Here is a tiny trained network, its code and every weight. The questions are about switching its units off for an input and a target symbol, where a switched-off unit gives its printed mean instead of its output.

import numpy as np


def w(rows, s, z=0):
    codes = np.array(rows[::2]) - 128.0
    scale = np.full(codes.shape[1], s)
    scale[-1] = z or s
    return codes * scale


def f(y):
    return y / 2 * (1 + np.tanh(0.7978845608 * (y + 0.044715 * y**3)))


def softmax(a):
    e = np.exp(a - a.max(-1, keepdims=True))
    return e / e.sum(-1, keepdims=True)


def log_softmax(a):
    a = a - a.max(-1, keepdims=True)
    return a - np.log(np.exp(a).sum(-1, keepdims=True))


def net(x, mask):
    ids = ['ημπτφψ'.index(c) for c in x.split()]
    T = len(ids)
    res = E[ids] + P[:T]
    r = res
    for j in range(2):
        rows = slice(2 * j, 2 * j + 2)
        q, k, v = (r @ M[0][rows].T for M in (Q, K, V))
        z = softmax(np.where(np.tri(T) > 0, q @ k.T / 2**0.5, -1e9)) @ v
        o = O[0][rows]
        res = res + np.where(mask[j], z, o[:, -1]) @ o[:, :-1]
    y = f(res @ A[0][:, :-1].T + A[0][:, -1])
    res = res + np.where(mask[2:18], y, B[0][:, -1]) @ B[0][:, :-1]
    return log_softmax(res[-1] @ U[:, :-1].T + U[:, -1])


Q, K, V, O, A, B = {}, {}, {}, {}, {}, {}
E = w([
[255,167,78],'η',
[123,112,93],'μ',
[126,129,136],'π',
[129,82,130],'τ',
[117,96,117],'φ',
[125,81,81],'ψ',
],0.02)
P = w([
[116,157,160],'0',
[160,47,104],'1',
[117,131,101],'2',
[160,146,212],'3',
[98,248,169],'4',
[147,161,152],'5',
[86,183,11],'6',
],0.018)
Q[0] = w([
[149,62,181],'head 0',
[167,56,26],'head 0',
[9,145,146],'head 1',
[109,41,99],'head 1',
],0.013)
K[0] = w([
[74,216,70],'head 0',
[118,188,198],'head 0',
[72,1,203],'head 1',
[65,152,167],'head 1',
],0.0086)
V[0] = w([
[42,2,66],'head 0',
[91,211,3],'head 0',
[239,118,79],'head 1',
[251,132,147],'head 1',
],0.007)
O[0] = w([
[108,80,53,130],'head 0',
[126,209,7,90],'head 0',
[185,123,95,255],'head 1',
[146,65,134,236],'head 1',
],0.015,0.0057)
A[0] = w([
[191,146,123,91],'neuron 0',
[51,120,121,148],'neuron 1',
[26,113,126,126],'neuron 2',
[167,68,107,105],'neuron 3',
[166,80,112,117],'neuron 4',
[138,65,162,184],'neuron 5',
[110,196,108,197],'neuron 6',
[175,141,112,63],'neuron 7',
[172,66,117,92],'neuron 8',
[132,132,154,210],'neuron 9',
[168,214,124,71],'neuron 10',
[74,172,123,255],'neuron 11',
[4,183,84,201],'neuron 12',
[104,114,102,91],'neuron 13',
[165,128,119,118],'neuron 14',
[118,181,67,121],'neuron 15',
],0.015,0.0049)
B[0] = w([
[90,101,110,211],'neuron 0',
[92,84,144,148],'neuron 1',
[94,48,143,153],'neuron 2',
[128,130,135,247],'neuron 3',
[115,146,135,234],'neuron 4',
[172,127,121,214],'neuron 5',
[201,140,49,138],'neuron 6',
[98,131,140,184],'neuron 7',
[115,130,127,248],'neuron 8',
[185,128,131,149],'neuron 9',
[149,194,99,158],'neuron 10',
[118,247,175,148],'neuron 11',
[79,170,87,165],'neuron 12',
[172,109,90,134],'neuron 13',
[87,117,169,184],'neuron 14',
[91,162,22,144],'neuron 15',
],0.012)
U = w([
[161,15,145,189],'η',
[254,95,94,147],'μ',
[110,115,191,194],'π',
[93,108,119,22],'τ',
[78,67,104,3],'φ',
[21,78,186,98],'ψ',
],0.011,0.0052)

Each question gives the input, a string of symbols that net reads in full, and the target symbol t.
The units are the heads (2 rows each of Q, K, V and O) and the neurons (one row each of A and B). Each row of codes is followed by its name. A weight is (code - 128) times the scale printed after its matrix; where a second scale follows, it is the last column's (O, A, B and U).
mask holds one flag per unit, heads first, then neurons. A switched-off unit (its flag False) gives its mean, the last column of its rows in O or B, instead of its output. The means were averaged over made-up inputs and are rounded, as every weight is.
A unit's drop is (log p(t) with every unit on - log p(t) with that unit switched off) / (log p(t) with every unit on - log p(t) with every unit switched off).
The circuit of an input: a set's keep is (log p(t) with only the set's units on - log p(t) with every unit switched off) / (log p(t) with every unit on - log p(t) with every unit switched off). Starting from the 12 units with the biggest drops (on a tie, the unit counted first), units are removed one at a time, each time the one whose removal leaves the highest keep (on an exact tie, the one counted first), for as long as the keep stays at least 0.8.
units of the circuit, in order: the units of the circuit, biggest drop first
k most important neurons: the k neurons with the biggest drops, biggest first
which heads matter: for each layer, one digit per head in row order, 1 if its drop is at least 0.15 and else 0, layers parted by /
input τ τ τ τ π ψ τ, target η: units of the circuit, in order -> [head 0; neuron 5; neuron 11]
input η η μ π π φ φ, target π: which heads matter -> 11
input η φ τ τ, target μ: units of the circuit, in order -> [neuron 5; neuron 9]
input φ ψ η π, target η: units of the circuit, in order -> [head 1; neuron 10]
input τ τ π τ φ, target η: which heads matter -> 10
input η ψ μ φ ψ, target φ: units of the circuit, in order -> [head 0; neuron 15]
input π π η φ π π φ, target ψ: which heads matter -> 11
input ψ ψ φ ψ μ, target φ: which heads matter -> 10
input φ π τ π π φ π, target π: units of the circuit, in order -> [head 1; neuron 11; neuron 0]
input η ψ τ ψ π μ η, target φ: units of the circuit, in order -> [neuron 0; neuron 15]
input ψ τ μ, target φ: units of the circuit, in order -> [head 0; head 1; neuron 15]
input ψ η η η, target π: units of the circuit, in order -> [neuron 14; neuron 7]
input φ π τ τ φ η ψ, target η: units of the circuit, in order -> [head 0; neuron 5]
input μ τ τ φ η ψ μ, target ψ: units of the circuit, in order -> [head 0]
input ψ ψ π π φ, target φ: which heads matter -> 10
input η ψ ψ, target μ: which heads matter -> 10
input φ π η π ψ π τ, target π: which heads matter -> 11
input τ π π π φ μ τ, target π: 2 most important neurons -> [neuron 0; neuron 11]
input φ π η φ, target μ: which heads matter -> 00
input μ τ ψ η, target η: which heads matter -> 01
input ψ π φ, target φ: which heads matter -> 11
